Below are the code and all the weights of a small trained network. Each question names an input and a class and asks about switching units off, where a switched-off unit gives its printed mean instead of its output.

import numpy as np


def w(rows, s, z=0):
    codes = np.array(rows[::2]) - 128.0
    scale = np.full(codes.shape[1], s)
    scale[-1] = z or s
    return codes * scale


def f(y):
    return np.maximum(y, 0)


def log_softmax(a):
    a = a - a.max(-1, keepdims=True)
    return a - np.log(np.exp(a).sum(-1, keepdims=True))


def net(x, mask):
    res = np.array(x, float).reshape(1, 5) / 4 @ E
    y = f(res @ A[0][:, :-1].T + A[0][:, -1])
    res = res + np.where(mask, y, B[0][:, -1]) @ B[0][:, :-1]
    return log_softmax(res[-1] @ U[:, :-1].T + U[:, -1])


A, B = {}, {}
E = w([
[191,20,42,110],'x0',
[131,152,27,208],'x1',
[130,130,129,128],'x2',
[210,84,220,216],'x3',
[1,47,132,173],'x4',
],0.0088)
A[0] = w([
[76,116,86,10,78],'neuron 0',
[99,153,164,133,69],'neuron 1',
[119,206,93,206,139],'neuron 2',
[57,246,126,131,96],'neuron 3',
[37,79,154,176,21],'neuron 4',
[80,114,74,83,150],'neuron 5',
[88,199,151,133,92],'neuron 6',
[93,191,167,148,58],'neuron 7',
[217,141,166,168,125],'neuron 8',
[53,47,103,169,151],'neuron 9',
[236,147,151,107,72],'neuron 10',
[147,109,224,42,109],'neuron 11',
[178,138,163,208,36],'neuron 12',
[41,154,186,178,109],'neuron 13',
[104,171,172,136,110],'neuron 14',
[139,15,58,100,88],'neuron 15',
[116,176,69,202,86],'neuron 16',
[190,177,93,64,177],'neuron 17',
[136,62,179,190,102],'neuron 18',
[105,156,179,122,85],'neuron 19',
[166,79,189,172,93],'neuron 20',
[147,204,61,37,115],'neuron 21',
[184,117,172,158,100],'neuron 22',
[115,141,82,172,253],'neuron 23',
[110,164,114,90,153],'neuron 24',
[108,98,128,154,146],'neuron 25',
[185,62,85,64,106],'neuron 26',
[123,133,175,29,161],'neuron 27',
[122,88,206,11,161],'neuron 28',
[100,187,157,137,121],'neuron 29',
[146,229,153,145,103],'neuron 30',
[45,90,118,120,157],'neuron 31',
[89,73,171,94,127],'neuron 32',
],0.013,0.005)
B[0] = w([
[27,131,140,179,223],'neuron 0',
[111,115,131,84,166],'neuron 1',
[141,65,109,151,203],'neuron 2',
[106,111,131,111,242],'neuron 3',
[178,133,193,136,198],'neuron 4',
[82,176,155,174,207],'neuron 5',
[85,54,173,92,199],'neuron 6',
[106,90,151,117,192],'neuron 7',
[79,173,176,153,199],'neuron 8',
[190,140,222,127,233],'neuron 9',
[130,102,192,148,209],'neuron 10',
[156,102,79,185,228],'neuron 11',
[95,114,110,140,173],'neuron 12',
[130,123,127,78,222],'neuron 13',
[134,94,91,105,189],'neuron 14',
[72,69,135,70,238],'neuron 15',
[151,61,62,222,194],'neuron 16',
[175,122,255,129,236],'neuron 17',
[22,158,160,166,193],'neuron 18',
[120,105,99,82,180],'neuron 19',
[53,150,92,137,189],'neuron 20',
[101,166,179,177,247],'neuron 21',
[76,141,135,141,177],'neuron 22',
[202,93,97,160,211],'neuron 23',
[112,137,126,187,187],'neuron 24',
[148,142,202,134,166],'neuron 25',
[95,69,147,65,221],'neuron 26',
[162,128,87,187,223],'neuron 27',
[179,87,56,179,242],'neuron 28',
[132,109,110,113,195],'neuron 29',
[132,76,184,98,210],'neuron 30',
[191,164,206,157,211],'neuron 31',
[203,128,109,189,184],'neuron 32',
],0.008,0.011)
U = w([
[20,175,165,184,59],'0',
[155,154,215,133,104],'1',
[73,45,149,54,94],'2',
[144,98,94,194,98],'3',
[106,136,154,143,253],'4',
[120,152,140,125,184],'5',
[117,232,57,34,70],'6',
[155,209,64,7,60],'7',
],0.015)

Each question gives the input, the list of numbers given to net, and the class t.
The units are the neurons (one row each of A and B). Each row of codes is followed by its name. A weight is (code - 128) times the scale printed after its matrix; where a second scale follows, it is the last column's (A, B and U).
mask holds one flag per neuron, in row order. A switched-off neuron (its flag False) gives its mean, the last column of its row in B, instead of its output. The means were averaged over made-up inputs and are rounded, as every weight is.
A unit's drop is (log p(t) with every unit on - log p(t) with that unit switched off) / (log p(t) with every unit on - log p(t) with every unit switched off).
The circuit of an input: a set's keep is (log p(t) with only the set's units on - log p(t) with every unit switched off) / (log p(t) with every unit on - log p(t) with every unit switched off). Starting from the 12 units with the biggest drops (on a tie, the unit counted first), units are removed one at a time, each time the one whose removal leaves the highest keep (on an exact tie, the one counted first), for as long as the keep stays at least 0.8.
units of the circuit, in order: the units of the circuit, biggest drop first
most important unit: the unit with the biggest drop
k most important neurons: the k neurons with the biggest drops, biggest first
drop of u: that unit's drop, to one decimal
input [5,1,0,3,8], class 1: units of the circuit, in order => neuron 9
input [-4,-7,2,5,-5], class 3: units of the circuit, in order => neuron 11; neuron 28
input [-3,-4,1,-6,-3], class 0: 2 most important neurons => neuron 0; neuron 21
input [3,6,-7,-7,0], class 0: 3 most important neurons => neuron 5; neuron 0; neuron 21
input [0,7,7,-4,5], class 3: 3 most important neurons => neuron 16; neuron 23; neuron 17
input [-3,-8,7,1,-6], class 3: units of the circuit, in order => neuron 28; neuron 11
input [-5,6,2,5,0], class 3: 2 most important neurons => neuron 16; neuron 2
input [-1,2,0,-4,5], class 1: units of the circuit, in order => neuron 9; neuron 31
input [2,-2,-5,6,3], class 0: 2 most important neurons => neuron 18; neuron 20
input [4,-7,-3,8,-7], class 0: 2 most important neurons => neuron 8; neuron 20
input [-3,4,0,-1,-3], class 3: units of the circuit, in order => neuron 16; neuron 2
input [6,-3,6,-4,-7], class 1: 3 most important neurons => neuron 17; neuron 21; neuron 10
input [1,-7,-2,6,-2], class 3: units of the circuit, in order => neuron 28; neuron 11
input [-6,5,-2,5,-5], class 2: most important unit => neuron 30
input [7,2,-5,-8,4], class 0: 2 most important neurons => neuron 5; neuron 0
input [-1,3,-6,-6,-7], class 1: 2 most important neurons => neuron 17; neuron 18
input [6,2,3,4,-1], class 2: units of the circuit, in order => neuron 15; neuron 26
input [4,5,2,-7,-3], class 0: 3 most important neurons => neuron 21; neuron 0; neuron 5
input [-6,-8,-5,1,-2], class 3: drop of neuron 28 => 0.3
input [6,6,5,2,7], class 1: drop of neuron 6 => 0.0
